Here is a tiny trained network, its code and every weight. The questions are about switching its units off for an input and a target symbol, where a switched-off unit gives its printed mean instead of its output.

import numpy as np


def w(rows, s, z=0):
    codes = np.array(rows[::2]) - 128.0
    scale = np.full(codes.shape[1], s)
    scale[-1] = z or s
    return codes * scale


def f(y):
    return np.maximum(y, 0)


def softmax(a):
    e = np.exp(a - a.max(-1, keepdims=True))
    return e / e.sum(-1, keepdims=True)


def log_softmax(a):
    a = a - a.max(-1, keepdims=True)
    return a - np.log(np.exp(a).sum(-1, keepdims=True))


def net(x, mask):
    ids = ['ΣΦαβδεζηθλμπτ'.index(c) for c in x.split()]
    T = len(ids)
    res = E[ids] + P[:T]
    u = 0
    for l in range(2):
        q, k, v = (res @ M[l].T for M in (Q, K, V))
        z = softmax(np.where(np.tri(T) > 0, q @ k.T / 4**0.5, -1e9)) @ v
        res = res + np.where(mask[u], z, O[l][:, -1]) @ O[l][:, :-1]
        u += 1
        y = f(res @ A[l][:, :-1].T + A[l][:, -1])
        res = res + np.where(mask[u : u + 8], y, B[l][:, -1]) @ B[l][:, :-1]
        u += 8
    return log_softmax(res[-1] @ U[:, :-1].T + U[:, -1])


Q, K, V, O, A, B = {}, {}, {}, {}, {}, {}
E = w([
[170,153,202,103],'Σ',
[2,93,207,94],'Φ',
[120,143,177,181],'α',
[43,182,81,92],'β',
[98,167,160,102],'δ',
[138,159,134,56],'ε',
[72,128,35,72],'ζ',
[101,162,74,42],'η',
[80,193,127,75],'θ',
[69,155,151,206],'λ',
[63,97,71,114],'μ',
[31,145,82,129],'π',
[197,194,199,79],'τ',
],0.014)
P = w([
[2,120,232,43],'0',
[100,170,141,98],'1',
[91,178,148,104],'2',
[88,178,153,88],'3',
[80,185,160,100],'4',
[58,204,178,102],'5',
],0.0065)
Q[0] = w([
[104,113,161,186],'0.h1',
[174,36,62,185],'0.h1',
[169,143,125,121],'0.h1',
[2,227,184,72],'0.h1',
],0.012)
K[0] = w([
[175,149,145,93],'0.h1',
[253,223,58,184],'0.h1',
[126,109,102,143],'0.h1',
[13,71,254,54],'0.h1',
],0.0077)
V[0] = w([
[217,107,153,124],'0.h1',
[115,255,139,86],'0.h1',
[81,99,146,192],'0.h1',
[141,146,195,198],'0.h1',
],0.011)
O[0] = w([
[139,159,162,13,5],'0.h1',
[183,192,153,198,255],'0.h1',
[152,8,133,175,141],'0.h1',
[209,35,219,96,104],'0.h1',
],0.011,0.0083)
A[0] = w([
[113,124,71,102,225],'0.n1',
[134,131,132,164,108],'0.n2',
[164,64,113,116,182],'0.n3',
[245,160,152,135,71],'0.n4',
[94,120,145,120,210],'0.n5',
[92,130,128,114,252],'0.n6',
[106,149,164,149,64],'0.n7',
[104,94,98,183,82],'0.n8',
],0.012,0.004)
B[0] = w([
[106,166,215,141,171],'0.n1',
[135,99,85,136,209],'0.n2',
[183,127,77,254,150],'0.n3',
[11,133,96,145,214],'0.n4',
[157,137,188,114,164],'0.n5',
[173,203,227,129,186],'0.n6',
[189,124,101,81,202],'0.n7',
[68,133,134,105,254],'0.n8',
],0.0076,0.0079)
Q[1] = w([
[164,67,123,112],'1.h1',
[150,12,110,84],'1.h1',
[121,254,142,130],'1.h1',
[24,167,188,218],'1.h1',
],0.0083)
K[1] = w([
[211,117,99,171],'1.h1',
[152,119,2,207],'1.h1',
[144,143,199,8],'1.h1',
[88,34,240,72],'1.h1',
],0.0071)
V[1] = w([
[159,103,74,209],'1.h1',
[36,195,5,153],'1.h1',
[232,98,89,173],'1.h1',
[25,2,101,131],'1.h1',
],0.01)
O[1] = w([
[154,132,130,202,99],'1.h1',
[115,10,134,154,212],'1.h1',
[131,191,129,183,3],'1.h1',
[198,118,175,118,88],'1.h1',
],0.013)
A[1] = w([
[105,226,60,127,182],'1.n1',
[85,162,55,96,242],'1.n2',
[107,27,125,87,2],'1.n3',
[206,180,235,178,186],'1.n4',
[177,44,185,97,116],'1.n5',
[84,106,107,96,75],'1.n6',
[102,254,147,88,169],'1.n7',
[78,113,116,216,171],'1.n8',
],0.0078,0.0038)
B[1] = w([
[140,151,173,128,198],'1.n1',
[93,183,158,126,225],'1.n2',
[255,157,97,93,250],'1.n3',
[109,110,45,60,215],'1.n4',
[124,161,204,119,212],'1.n5',
[117,108,74,90,208],'1.n6',
[174,137,155,142,207],'1.n7',
[138,115,133,175,241],'1.n8',
],0.0099,0.015)
U = w([
[132,182,217,89,156],'Σ',
[124,119,158,130,254],'Φ',
[217,219,117,142,88],'α',
[122,90,134,227,147],'β',
[123,199,236,245,121],'δ',
[3,140,161,134,180],'ε',
[145,55,97,90,146],'ζ',
[60,63,43,133,111],'η',
[43,111,151,232,135],'θ',
[165,153,44,175,168],'λ',
[142,93,249,64,41],'μ',
[152,105,233,207,148],'π',
[90,109,80,19,26],'τ',
],0.006,0.005)

Each question gives the input, a string of symbols that net reads in full, and the target symbol t.
The units are the heads (4 rows each of Q, K, V and O) and the neurons (one row each of A and B). Each row of codes is followed by its name. A weight is (code - 128) times the scale printed after its matrix; where a second scale follows, it is the last column's (O, A, B and U).
mask holds one flag per unit, layer by layer, with each layer's heads first. A switched-off unit (its flag False) gives its mean, the last column of its rows in O or B, instead of its output. The means were averaged over made-up inputs and are rounded, as every weight is.
A unit's drop is (log p(t) with every unit on - log p(t) with that unit switched off) / (log p(t) with every unit on - log p(t) with every unit switched off).
The circuit of an input: a set's keep is (log p(t) with only the set's units on - log p(t) with every unit switched off) / (log p(t) with every unit on - log p(t) with every unit switched off). Starting from the 12 units with the biggest drops (on a tie, the unit counted first), units are removed one at a time, each time the one whose removal leaves the highest keep (on an exact tie, the one counted first), for as long as the keep stays at least 0.8.
circuit, biggest first: the units of the circuit, biggest drop first
unit that matters most: the unit with the biggest drop
top k neurons: the k neurons with the biggest drops, biggest first
top k neurons in layer l: the k neurons of layer l with the biggest drops, biggest first
drop when u is switched off: that unit's drop, to one decimal
input Σ ε ε π ζ, target Σ: circuit, biggest first	(0.h1, 1.h1, 1.n1)
input ζ ε α, target ζ: circuit, biggest first	(1.h1, 0.h1, 1.n3, 0.n1)
input δ β τ τ, target δ: unit that matters most	1.h1
input μ θ β μ Σ, target μ: top 2 neurons in layer 0	(0.n8, 0.n1)
input ζ α θ, target ζ: circuit, biggest first	(1.h1, 0.h1, 1.n3, 0.n1)
input τ β Σ η, target τ: circuit, biggest first	(0.h1, 1.h1)
input ζ β Σ, target ζ: circuit, biggest first	(1.h1, 0.h1, 1.n3, 0.n1)
input α μ ε ε τ Σ, target α: circuit, biggest first	(0.h1, 1.h1)
input π ε β δ, target π: circuit, biggest first	(1.h1, 0.h1, 0.n8)
input ε ε λ ζ ζ, target ε: top 2 neurons in layer 1	(1.n3, 1.n2)
input α λ α τ, target α: circuit, biggest first	(1.h1, 0.h1)
input ζ τ ε, target ζ: circuit, biggest first	(1.h1, 0.h1, 1.n3, 0.n1)
input π β π, target π: circuit, biggest first	(1.h1, 0.h1, 1.n5)
input τ ε η τ ε, target τ: top neuron in layer 0	(0.n4)
input μ τ θ β α π, target μ: circuit, biggest first	(1.h1, 0.h1, 0.n8, 1.n5)
input Σ α η η μ λ, target Σ: circuit, biggest first	(0.h1, 1.h1)
input α μ ε ε θ, target α: top 2 neurons in layer 1	(1.n4, 1.n7)
input ζ η π θ α Σ, target ζ: top 3 neurons	(0.n1, 1.n3, 0.n6)
input ε η Σ η α, target ε: circuit, biggest first	(0.h1, 1.h1, 0.n4, 1.n3)
input ε β θ, target ε: top 2 neurons in layer 1	(1.n3, 1.n2)
input Σ Σ τ, target Σ: circuit, biggest first	(0.h1, 1.h1, 1.n7, 0.n4)
input λ π ζ ζ μ, target λ: unit that matters most	1.n4
input μ δ π δ, target μ: top 2 neurons	(1.n5, 0.n8)
input ζ τ η ε θ π, target ζ: top 2 neurons in layer 0	(0.n8, 0.n1)
input ε τ ε, target ε: top 2 neurons	(1.n3, 0.n4)
input θ δ π δ η, target θ: top 2 neurons	(1.n3, 0.n4)
input β ζ ζ τ δ ε, target β: top neuron in layer 0	(0.n4)
input π α η β, target π: drop when 0.h1 is switched off	0.7
input Σ ζ π θ Σ Σ, target Σ: drop when 0.n4 is switched off	0.1
